Below is a small trained network, with its code and all its weights. Each question gives an input and a class and asks what happens when units are switched off, that is, made to give their printed mean instead of their output.

import numpy as np


def w(rows, s, z=0):
    codes = np.array(rows[::2]) - 128.0
    scale = np.full(codes.shape[1], s)
    scale[-1] = z or s
    return codes * scale


def f(y):
    return np.maximum(y, 0)


def log_softmax(a):
    a = a - a.max(-1, keepdims=True)
    return a - np.log(np.exp(a).sum(-1, keepdims=True))


def net(x, mask):
    res = np.array(x, float).reshape(1, 8) / 4 @ E
    y = f(res @ A[0][:, :-1].T + A[0][:, -1])
    res = res + np.where(mask, y, B[0][:, -1]) @ B[0][:, :-1]
    return log_softmax(res[-1] @ U[:, :-1].T + U[:, -1])


A, B = {}, {}
E = w([
[136,101,121,132,128,132],'x0',
[254,176,187,102,143,132],'x1',
[124,147,133,123,132,128],'x2',
[128,124,125,128,128,130],'x3',
[121,137,218,228,66,154],'x4',
[101,65,235,91,170,113],'x5',
[140,80,131,70,2,19],'x6',
[129,184,124,166,168,31],'x7',
],0.0076)
A[0] = w([
[113,103,129,53,37,210,152],'neuron 1',
[144,129,127,144,114,43,121],'neuron 2',
[254,170,180,90,99,111,49],'neuron 3',
[118,117,121,89,67,117,44],'neuron 4',
[104,142,128,98,85,126,87],'neuron 5',
[122,141,165,155,72,116,113],'neuron 6',
[134,147,170,165,73,133,72],'neuron 7',
[135,124,67,5,161,93,52],'neuron 8',
[135,101,125,103,62,108,34],'neuron 9',
[4,115,111,135,96,89,109],'neuron 10',
[126,116,156,197,74,119,11],'neuron 11',
[123,120,115,173,156,55,253],'neuron 12',
[87,73,214,73,168,77,146],'neuron 13',
[162,152,47,153,61,116,77],'neuron 14',
[138,110,128,100,79,116,34],'neuron 15',
[153,134,110,118,74,107,149],'neuron 16',
],0.014,0.0054)
B[0] = w([
[146,208,197,29,151,61,220],'neuron 1',
[136,178,148,93,187,138,185],'neuron 2',
[101,7,54,47,107,152,218],'neuron 3',
[115,140,110,150,166,182,169],'neuron 4',
[116,134,138,133,142,166,153],'neuron 5',
[161,109,224,165,117,117,183],'neuron 6',
[107,122,145,201,139,95,179],'neuron 7',
[97,86,224,237,139,86,211],'neuron 8',
[78,151,102,159,165,177,174],'neuron 9',
[156,3,78,43,116,150,230],'neuron 10',
[86,92,137,197,169,75,173],'neuron 11',
[143,193,222,35,137,136,215],'neuron 12',
[157,191,43,195,38,138,244],'neuron 13',
[148,155,56,199,3,128,190],'neuron 14',
[124,138,89,160,180,154,159],'neuron 15',
[178,154,168,135,159,168,181],'neuron 16',
],0.017,0.011)
U = w([
[91,31,201,215,144,36,92],'0',
[120,2,99,82,122,122,86],'1',
[153,112,157,124,115,116,255],'2',
[150,147,89,176,59,106,101],'3',
[146,149,186,73,142,78,117],'4',
[110,139,126,176,242,253,118],'5',
],0.0081,0.0099)

Each question gives the input, the list of numbers given to net, and the class t.
The units are the neurons (one row each of A and B). Each row of codes is followed by its name. A weight is (code - 128) times the scale printed after its matrix; where a second scale follows, it is the last column's (A, B and U).
mask holds one flag per neuron, in row order. A switched-off neuron (its flag False) gives its mean, the last column of its row in B, instead of its output. The means were averaged over made-up inputs and are rounded, as every weight is.
A unit's drop is (log p(t) with every unit on - log p(t) with that unit switched off) / (log p(t) with every unit on - log p(t) with every unit switched off).
The circuit of an input: a set's keep is (log p(t) with only the set's units on - log p(t) with every unit switched off) / (log p(t) with every unit on - log p(t) with every unit switched off). Starting from the 12 units with the biggest drops (on a tie, the unit counted first), units are removed one at a time, each time the one whose removal leaves the highest keep (on an exact tie, the one counted first), for as long as the keep stays at least 0.8.
units of the circuit, in order: the units of the circuit, biggest drop first
most important unit: the unit with the biggest drop
top k neurons: the k neurons with the biggest drops, biggest first
drop of u: that unit's drop, to one decimal
input [-6,8,-4,-8,-5,6,-3,-6], class 1: units of the circuit, in order -> [neuron 3]
input [-6,-7,-3,4,-2,8,-3,-5], class 3: top 2 neurons -> [neuron 13; neuron 3]
input [5,6,4,6,-5,-6,8,6], class 5: top 2 neurons -> [neuron 2; neuron 16]
input [-6,-1,-7,4,7,-3,-8,8], class 4: top 3 neurons -> [neuron 12; neuron 8; neuron 9]
input [1,-1,8,-6,-2,-7,5,8], class 4: top 3 neurons -> [neuron 12; neuron 13; neuron 2]
input [4,7,0,7,-1,2,5,-7], class 1: top 2 neurons -> [neuron 3; neuron 12]
input [-1,-6,-5,-7,6,-1,8,3], class 5: units of the circuit, in order -> [neuron 9; neuron 4]
input [2,-5,2,-6,3,-4,1,-6], class 4: top 2 neurons -> [neuron 1; neuron 3]
input [0,-8,-3,6,5,-6,6,-3], class 1: top 4 neurons -> [neuron 10; neuron 13; neuron 8; neuron 11]
input [4,-3,4,6,3,8,3,4], class 3: top 2 neurons -> [neuron 13; neuron 1]
input [-1,-1,4,1,-5,5,-2,-7], class 4: top 2 neurons -> [neuron 1; neuron 14]
input [7,8,-1,7,8,4,-4,-3], class 0: top 4 neurons -> [neuron 10; neuron 7; neuron 11; neuron 6]
input [2,6,-5,-6,5,-2,-3,-1], class 1: top 2 neurons -> [neuron 3; neuron 8]
input [5,-8,3,-3,3,-8,-2,8], class 1: most important unit -> neuron 10
input [0,5,-5,3,2,4,2,-7], class 4: drop of neuron 1 -> 3.2
input [4,-1,4,-1,-6,-7,-6,2], class 3: drop of neuron 10 -> 0.2
input [-3,-3,-1,5,-2,4,2,1], class 3: drop of neuron 14 -> -0.5
